Below is a small trained network, with its code and all its weights. Each question gives an input and a target symbol and asks what happens when units are switched off, that is, made to give their printed mean instead of their output.

import numpy as np


def w(rows, s, z=0):
    codes = np.array(rows[::2]) - 128.0
    scale = np.full(codes.shape[1], s)
    scale[-1] = z or s
    return codes * scale


def norm(h):
    return h / np.sqrt((h * h).mean(-1, keepdims=True) + 1e-5)


def f(y):
    return y / 2 * (1 + np.tanh(0.7978845608 * (y + 0.044715 * y**3)))


def softmax(a):
    e = np.exp(a - a.max(-1, keepdims=True))
    return e / e.sum(-1, keepdims=True)


def log_softmax(a):
    a = a - a.max(-1, keepdims=True)
    return a - np.log(np.exp(a).sum(-1, keepdims=True))


def net(x, mask):
    ids = ['αγδεθσφψ'.index(c) for c in x.split()]
    T = len(ids)
    res = E[ids] + P[:T]
    r = norm(res)
    for j in range(3):
        rows = slice(3 * j, 3 * j + 3)
        q, k, v = (r @ M[0][rows].T for M in (Q, K, V))
        z = softmax(np.where(np.tri(T) > 0, q @ k.T / 3**0.5, -1e9)) @ v
        o = O[0][rows]
        res = res + np.where(mask[j], z, o[:, -1]) @ o[:, :-1]
    y = f(norm(res) @ A[0][:, :-1].T + A[0][:, -1])
    res = res + np.where(mask[3:11], y, B[0][:, -1]) @ B[0][:, :-1]
    return log_softmax(norm(res)[-1] @ U[:, :-1].T + U[:, -1])


Q, K, V, O, A, B = {}, {}, {}, {}, {}, {}
E = w([
[254,184,126,76,105],'α',
[213,191,70,80,143],'γ',
[117,218,118,166,44],'δ',
[104,194,136,217,27],'ε',
[248,127,117,130,74],'θ',
[123,152,129,25,198],'σ',
[177,52,158,64,89],'φ',
[114,55,56,206,215],'ψ',
],0.015)
P = w([
[103,110,176,163,157],'0',
[117,129,5,94,68],'1',
[120,116,38,101,77],'2',
[117,111,48,93,89],'3',
[122,110,77,102,105],'4',
[127,105,94,111,108],'5',
[131,108,99,110,120],'6',
[139,108,119,115,128],'7',
[142,112,127,122,136],'8',
[147,111,138,120,148],'9',
[145,111,153,129,157],'10',
[143,106,157,136,160],'11',
[154,111,157,138,173],'12',
],0.017)
Q[0] = w([
[189,55,179,86,193],'H1',
[91,191,129,253,193],'H1',
[157,100,81,78,172],'H1',
[170,132,150,104,148],'H2',
[123,148,85,122,107],'H2',
[154,61,109,122,167],'H2',
[107,142,140,133,97],'H3',
[172,155,115,161,123],'H3',
[166,136,148,176,156],'H3',
],0.018)
K[0] = w([
[193,72,205,140,246],'H1',
[33,245,244,201,41],'H1',
[235,34,181,126,189],'H1',
[78,188,191,129,164],'H2',
[38,82,162,84,118],'H2',
[92,188,134,186,225],'H2',
[133,70,133,117,191],'H3',
[211,78,169,108,178],'H3',
[107,143,186,181,133],'H3',
],0.013)
V[0] = w([
[30,140,215,49,111],'H1',
[162,213,125,130,65],'H1',
[85,238,127,169,200],'H1',
[187,126,154,38,200],'H2',
[22,160,119,119,182],'H2',
[139,50,57,187,204],'H2',
[187,126,39,255,196],'H3',
[245,136,171,149,32],'H3',
[113,14,152,175,80],'H3',
],0.027)
O[0] = w([
[109,137,106,146,19,14],'H1',
[145,190,202,131,122,155],'H1',
[152,229,86,172,140,28],'H1',
[59,123,129,41,121,147],'H2',
[133,117,32,136,98,89],'H2',
[78,63,118,164,215,192],'H2',
[131,161,167,159,252,194],'H3',
[224,70,132,64,164,253],'H3',
[125,43,153,189,135,94],'H3',
],0.024,0.017)
A[0] = w([
[69,46,155,200,203,195],'N1',
[92,148,92,81,136,142],'N2',
[133,82,140,212,111,108],'N3',
[195,136,108,45,98,98],'N4',
[90,173,255,129,132,94],'N5',
[107,137,100,84,88,100],'N6',
[199,99,17,49,172,253],'N7',
[162,147,141,63,67,121],'N8',
],0.024,0.0026)
B[0] = w([
[154,126,10,82,95,223],'N1',
[126,64,130,140,142,146],'N2',
[171,100,100,216,130,140],'N3',
[168,104,31,83,120,183],'N4',
[82,115,172,239,31,188],'N5',
[204,110,72,137,176,139],'N6',
[74,149,3,192,116,250],'N7',
[153,120,143,56,56,160],'N8',
],0.026,0.021)
U = w([
[154,141,142,65,127,2],'α',
[88,181,148,62,170,215],'γ',
[186,163,121,164,81,121],'δ',
[190,129,135,193,105,106],'ε',
[163,74,188,109,188,105],'θ',
[58,174,70,115,48,128],'σ',
[101,11,151,138,65,65],'φ',
[56,81,113,229,177,203],'ψ',
],0.011,0.0033)

Each question gives the input, a string of symbols that net reads in full, and the target symbol t.
The units are the heads (3 rows each of Q, K, V and O) and the neurons (one row each of A and B). Each row of codes is followed by its name. A weight is (code - 128) times the scale printed after its matrix; where a second scale follows, it is the last column's (O, A, B and U).
mask holds one flag per unit, heads first, then neurons. A switched-off unit (its flag False) gives its mean, the last column of its rows in O or B, instead of its output. The means were averaged over made-up inputs and are rounded, as every weight is.
A unit's drop is (log p(t) with every unit on - log p(t) with that unit switched off) / (log p(t) with every unit on - log p(t) with every unit switched off).
The circuit of an input: a set's keep is (log p(t) with only the set's units on - log p(t) with every unit switched off) / (log p(t) with every unit on - log p(t) with every unit switched off). Starting from all 11 units, units are removed one at a time, each time the one whose removal leaves the highest keep (on an exact tie, the one counted first), for as long as the keep stays at least 0.8.
units of the circuit, in order: the units of the circuit, biggest drop first
top k neurons: the k neurons with the biggest drops, biggest first
which heads matter: for each layer, one digit per head in row order, 1 if its drop is at least 0.15 and else 0, layers parted by /
drop when u is switched off: that unit's drop, to one decimal
input ε δ ε, target ε: units of the circuit, in order -> (H2)
input σ σ ε σ σ α σ σ ψ γ δ, target σ: which heads matter -> 011
input γ δ α, target γ: which heads matter -> 101
input ψ γ γ φ ε α γ δ ε σ α, target σ: which heads matter -> 100
input φ α ψ φ ψ γ γ α α δ σ φ θ, target φ: which heads matter -> 101
input φ ψ φ θ θ γ ε σ, target φ: which heads matter -> 100
input γ θ γ γ, target γ: which heads matter -> 011
input γ γ γ θ, target γ: units of the circuit, in order -> (H3 H2)
input γ δ φ ψ ψ α γ α, target γ: units of the circuit, in order -> (H2 H3)
input θ α σ, target σ: which heads matter -> 001
input θ θ δ δ θ σ φ α ε φ, target φ: which heads matter -> 100
input σ σ γ δ δ γ δ γ α ε, target σ: which heads matter -> 001
input φ θ φ δ, target φ: which heads matter -> 001
input φ θ σ, target φ: top 3 neurons -> (N1 N2 N7)
input ψ θ ψ γ ε σ σ δ δ γ σ, target σ: units of the circuit, in order -> (H1)
input θ ε δ, target θ: which heads matter -> 001
input γ θ γ δ γ σ δ θ ψ, target γ: which heads matter -> 100
input γ ε γ δ θ γ θ α ψ δ σ γ θ, target γ: which heads matter -> 011
input θ ψ φ α ε γ ε θ ε σ φ θ ε, target θ: top 2 neurons -> (N7 N1)
input θ α ε δ ψ α ε δ ε, target θ: units of the circuit, in order -> (H3)
input γ δ θ, target θ: top 2 neurons -> (N1 N5)
input θ γ γ δ θ δ, target θ: top 2 neurons -> (N7 N1)
input φ θ ε φ θ α, target φ: drop when N4 is switched off -> 0.0
input σ δ ψ θ ε σ ε α ε γ γ, target σ: drop when H2 is switched off -> 0.7
input ε σ θ φ σ σ θ φ φ, target φ: drop when N1 is switched off -> 0.1
